Here is a tiny trained network, its code and every weight. The questions are about switching its units off for an input and a class, where a switched-off unit gives its printed mean instead of its output.

import numpy as np


def w(rows, s, z=0):
    codes = np.array(rows[::2]) - 128.0
    scale = np.full(codes.shape[1], s)
    scale[-1] = z or s
    return codes * scale


def f(y):
    return y / 2 * (1 + np.tanh(0.7978845608 * (y + 0.044715 * y**3)))


def log_softmax(a):
    a = a - a.max(-1, keepdims=True)
    return a - np.log(np.exp(a).sum(-1, keepdims=True))


def net(x, mask):
    res = np.array(x, float).reshape(1, 3) / 4 @ E
    y = f(res @ A[0][:, :-1].T + A[0][:, -1])
    res = res + np.where(mask, y, B[0][:, -1]) @ B[0][:, :-1]
    return log_softmax(res[-1] @ U[:, :-1].T + U[:, -1])


A, B = {}, {}
E = w([
[95,209,100,161,55,96,88],'x0',
[241,78,199,179,58,150,111],'x1',
[136,38,5,140,135,54,89],'x2',
],0.012)
A[0] = w([
[130,200,96,114,72,149,102,112],'n0',
[42,120,93,91,137,49,82,76],'n1',
[127,54,172,89,248,117,147,83],'n2',
[79,184,183,157,153,177,191,98],'n3',
[96,172,126,156,93,62,74,69],'n4',
[69,124,121,76,169,87,112,165],'n5',
[175,53,167,218,114,85,94,174],'n6',
[85,123,110,124,192,96,134,33],'n7',
[212,79,161,174,86,182,99,151],'n8',
[191,112,129,180,98,110,105,2],'n9',
[93,113,118,85,164,122,148,23],'n10',
[71,130,129,118,176,133,175,96],'n11',
[117,55,182,52,199,128,178,49],'n12',
[108,144,176,92,111,197,156,28],'n13',
[126,22,36,173,161,50,76,39],'n14',
[119,147,123,93,148,125,114,2],'n15',
],0.012,0.0056)
B[0] = w([
[91,161,153,67,101,96,82,166],'n0',
[112,121,169,62,103,120,150,207],'n1',
[47,238,132,60,31,61,67,212],'n2',
[134,139,206,102,235,109,131,208],'n3',
[86,178,100,52,90,110,95,166],'n4',
[156,54,93,76,119,116,155,201],'n5',
[74,124,182,42,93,155,194,218],'n6',
[152,92,112,55,140,178,117,173],'n7',
[75,105,142,28,129,127,159,239],'n8',
[102,185,166,79,101,159,218,166],'n9',
[150,113,77,52,118,203,171,159],'n10',
[137,31,155,43,125,186,210,177],'n11',
[19,214,165,105,111,91,38,200],'n12',
[221,133,161,169,173,207,142,180],'n13',
[254,207,215,153,209,128,106,248],'n14',
[201,198,155,26,152,194,179,130],'n15',
],0.009,0.016)
U = w([
[227,177,217,101,237,195,49,131],'0',
[4,203,121,74,73,81,2,206],'1',
[99,11,104,2,120,202,201,2],'2',
[38,76,189,83,181,13,89,171],'3',
[16,64,55,210,214,17,58,2],'4',
],0.008,0.0058)

Each question gives the input, the list of numbers given to net, and the class t.
The units are the neurons (one row each of A and B). Each row of codes is followed by its name. A weight is (code - 128) times the scale printed after its matrix; where a second scale follows, it is the last column's (A, B and U).
mask holds one flag per neuron, in row order. A switched-off neuron (its flag False) gives its mean, the last column of its row in B, instead of its output. The means were averaged over made-up inputs and are rounded, as every weight is.
A unit's drop is (log p(t) with every unit on - log p(t) with that unit switched off) / (log p(t) with every unit on - log p(t) with every unit switched off).
The circuit of an input: a set's keep is (log p(t) with only the set's units on - log p(t) with every unit switched off) / (log p(t) with every unit on - log p(t) with every unit switched off). Starting from the 12 units with the biggest drops (on a tie, the unit counted first), units are removed one at a time, each time the one whose removal leaves the highest keep (on an exact tie, the one counted first), for as long as the keep stays at least 0.8.
circuit, biggest first: the units of the circuit, biggest drop first
unit that matters most: the unit with the biggest drop
top k neurons: the k neurons with the biggest drops, biggest first
drop when u is switched off: that unit's drop, to one decimal
input [-8,-5,-5], class 1: circuit, biggest first -> n2
input [2,4,1], class 2: top 3 neurons -> n2; n12; n14
input [-5,8,-7], class 2: top 3 neurons -> n8; n14; n6
input [4,-2,-4], class 0: top 3 neurons -> n2; n12; n3
input [3,3,5], class 0: top 2 neurons -> n14; n2
input [7,7,-6], class 1: top 3 neurons -> n14; n0; n11
input [-8,-2,7], class 1: top 3 neurons -> n2; n12; n13
input [8,2,-8], class 0: top 4 neurons -> n13; n3; n2; n12
input [-6,1,5], class 1: top 4 neurons -> n2; n12; n13; n3
input [8,-8,8], class 0: top 2 neurons -> n14; n2
input [0,-5,-3], class 2: top 2 neurons -> n14; n11
input [6,-7,2], class 2: top 3 neurons -> n2; n5; n12
input [-5,-5,5], class 0: drop when n14 is switched off -> 2.7
input [6,-3,-7], class 0: unit that matters most -> n3
input [-8,-3,-3], class 1: drop when n2 is switched off -> 0.2
input [-4,6,7], class 0: drop when n4 is switched off -> 0.0
